Below are the code and all the weights of a small trained network. Each question names an input and a target symbol and asks about switching units off, where a switched-off unit gives its printed mean instead of its output.

import numpy as np


def w(rows, s, z=0):
    codes = np.array(rows[::2]) - 128.0
    scale = np.full(codes.shape[1], s)
    scale[-1] = z or s
    return codes * scale


def norm(h):
    return h / np.sqrt((h * h).mean(-1, keepdims=True) + 1e-5)


def f(y):
    return y / 2 * (1 + np.tanh(0.7978845608 * (y + 0.044715 * y**3)))


def softmax(a):
    e = np.exp(a - a.max(-1, keepdims=True))
    return e / e.sum(-1, keepdims=True)


def log_softmax(a):
    a = a - a.max(-1, keepdims=True)
    return a - np.log(np.exp(a).sum(-1, keepdims=True))


def net(x, mask):
    ids = ['ΓΔΘΞΠΩαβεζημτ'.index(c) for c in x.split()]
    T = len(ids)
    res = E[ids] + P[:T]
    r = norm(res)
    for j in range(2):
        rows = slice(3 * j, 3 * j + 3)
        q, k, v = (r @ M[0][rows].T for M in (Q, K, V))
        z = softmax(np.where(np.tri(T) > 0, q @ k.T / 3**0.5, -1e9)) @ v
        o = O[0][rows]
        res = res + np.where(mask[j], z, o[:, -1]) @ o[:, :-1]
    y = f(norm(res) @ A[0][:, :-1].T + A[0][:, -1])
    res = res + np.where(mask[2:26], y, B[0][:, -1]) @ B[0][:, :-1]
    return log_softmax(norm(res)[-1] @ U[:, :-1].T + U[:, -1])


Q, K, V, O, A, B = {}, {}, {}, {}, {}, {}
E = w([
[132,121,113],'Γ',
[131,126,128],'Δ',
[128,128,128],'Θ',
[124,119,157],'Ξ',
[134,136,113],'Π',
[137,105,127],'Ω',
[103,3,98],'α',
[126,127,144],'β',
[133,125,122],'ε',
[132,128,117],'ζ',
[125,130,105],'η',
[133,118,135],'μ',
[133,119,130],'τ',
],0.056)
P = w([
[161,142,132],'0',
[117,1,130],'1',
[120,141,128],'2',
[113,163,129],'3',
[110,7,134],'4',
[119,139,131],'5',
[112,167,127],'6',
[107,12,139],'7',
[119,139,132],'8',
[112,168,125],'9',
[105,9,145],'10',
],0.023)
Q[0] = w([
[69,215,119],'H0',
[119,91,158],'H0',
[219,129,112],'H0',
[3,168,138],'H1',
[84,85,43],'H1',
[54,33,130],'H1',
],0.019)
K[0] = w([
[2,114,108],'H0',
[164,163,163],'H0',
[143,37,121],'H0',
[136,224,114],'H1',
[174,112,46],'H1',
[247,130,107],'H1',
],0.018)
V[0] = w([
[206,154,197],'H0',
[11,123,27],'H0',
[243,83,130],'H0',
[187,197,189],'H1',
[219,111,4],'H1',
[29,28,109],'H1',
],0.011)
O[0] = w([
[118,201,245,141],'H0',
[139,98,5,103],'H0',
[67,152,180,201],'H0',
[53,133,31,136],'H1',
[209,70,138,254],'H1',
[148,161,236,66],'H1',
],0.012,0.0087)
A[0] = w([
[148,138,114,96],'N0',
[161,208,112,179],'N1',
[151,133,89,117],'N2',
[161,198,137,246],'N3',
[19,119,136,154],'N4',
[128,149,91,104],'N5',
[44,163,139,100],'N6',
[116,103,113,111],'N7',
[71,197,159,126],'N8',
[103,254,105,118],'N9',
[148,177,81,65],'N10',
[87,94,129,36],'N11',
[168,218,118,148],'N12',
[158,78,142,171],'N13',
[111,154,130,71],'N14',
[98,87,117,65],'N15',
[108,109,131,48],'N16',
[69,71,125,2],'N17',
[51,107,143,123],'N18',
[172,160,103,106],'N19',
[79,132,101,38],'N20',
[42,102,96,167],'N21',
[43,97,161,79],'N22',
[166,139,94,62],'N23',
],0.031,0.0098)
B[0] = w([
[108,137,135,129],'N0',
[92,89,86,142],'N1',
[118,166,150,170],'N2',
[82,79,99,158],'N3',
[147,158,83,202],'N4',
[112,150,116,150],'N5',
[123,160,206,170],'N6',
[121,123,155,156],'N7',
[172,101,196,174],'N8',
[7,146,70,167],'N9',
[149,88,112,148],'N10',
[59,109,171,137],'N11',
[149,98,85,133],'N12',
[140,155,118,251],'N13',
[78,131,123,127],'N14',
[115,115,142,152],'N15',
[114,118,153,123],'N16',
[32,102,180,155],'N17',
[122,133,68,179],'N18',
[47,128,141,146],'N19',
[129,121,166,141],'N20',
[145,180,148,212],'N21',
[124,140,56,183],'N22',
[89,139,171,151],'N23',
],0.021,0.014)
U = w([
[236,155,121,181],'Γ',
[109,150,134,112],'Δ',
[107,132,90,118],'Θ',
[95,198,155,141],'Ξ',
[59,82,100,63],'Π',
[148,142,183,254],'Ω',
[97,31,138,113],'α',
[87,171,132,126],'β',
[198,46,78,119],'ε',
[171,243,186,58],'ζ',
[167,109,6,115],'η',
[76,119,159,99],'μ',
[106,153,228,124],'τ',
],0.02,0.0086)

Each question gives the input, a string of symbols that net reads in full, and the target symbol t.
The units are the heads (3 rows each of Q, K, V and O) and the neurons (one row each of A and B). Each row of codes is followed by its name. A weight is (code - 128) times the scale printed after its matrix; where a second scale follows, it is the last column's (O, A, B and U).
mask holds one flag per unit, heads first, then neurons. A switched-off unit (its flag False) gives its mean, the last column of its rows in O or B, instead of its output. The means were averaged over made-up inputs and are rounded, as every weight is.
A unit's drop is (log p(t) with every unit on - log p(t) with that unit switched off) / (log p(t) with every unit on - log p(t) with every unit switched off).
The circuit of an input: a set's keep is (log p(t) with only the set's units on - log p(t) with every unit switched off) / (log p(t) with every unit on - log p(t) with every unit switched off). Starting from the 12 units with the biggest drops (on a tie, the unit counted first), units are removed one at a time, each time the one whose removal leaves the highest keep (on an exact tie, the one counted first), for as long as the keep stays at least 0.8.
circuit, biggest first: the units of the circuit, biggest drop first
unit that matters most: the unit with the biggest drop
top k neurons: the k neurons with the biggest drops, biggest first
which heads matter: for each layer, one digit per head in row order, 1 if its drop is at least 0.15 and else 0, layers parted by /
input ζ α Γ Θ Γ ζ, target ζ: top 3 neurons => [N9, N23, N22]
input Γ β τ, target τ: circuit, biggest first => [H1, N8]
input Ω Γ ζ Ξ τ, target η: which heads matter => 10
input α τ Ω, target Ω: unit that matters most => H1
input Γ Ξ ζ τ Ω η, target η: which heads matter => 10
input Θ η Γ η τ τ, target τ: which heads matter => 10
input τ Δ τ ζ η Π Δ Δ ζ β Ξ, target Ξ: circuit, biggest first => [H1, H0, N22, N4]
input τ Γ η τ ζ Γ Γ, target η: which heads matter => 10
input η Γ Δ Π τ Γ τ η β ζ Γ, target ε: which heads matter => 01
input τ α Γ Γ τ Γ β η Θ Ω Ξ, target Ξ: which heads matter => 11
input η τ Δ η ε, target ε: which heads matter => 01
input β Ξ α η Γ Π Γ, target η: top 2 neurons => [N6, N17]
input τ Ξ η Ξ η Γ μ μ τ Ω η, target Ξ: circuit, biggest first => [H0, N22]
input μ β β η Γ Γ Γ ζ Δ α η, target ζ: which heads matter => 10
input β ζ Ω α β ζ α Γ Γ ζ Γ, target τ: which heads matter => 11
input Ξ μ η ζ ζ, target Ω: which heads matter => 01
input β τ Γ ε Π τ Γ η η Π, target η: circuit, biggest first => [H0]
input ε η Π η ζ α η Γ ζ ζ, target η: top 4 neurons => [N6, N17, N10, N9]
input α Π Θ Γ Ξ, target Γ: circuit, biggest first => [H1, H0, N13]
input Ξ Ξ Ω Ω η, target Ω: circuit, biggest first => [H1, N9]
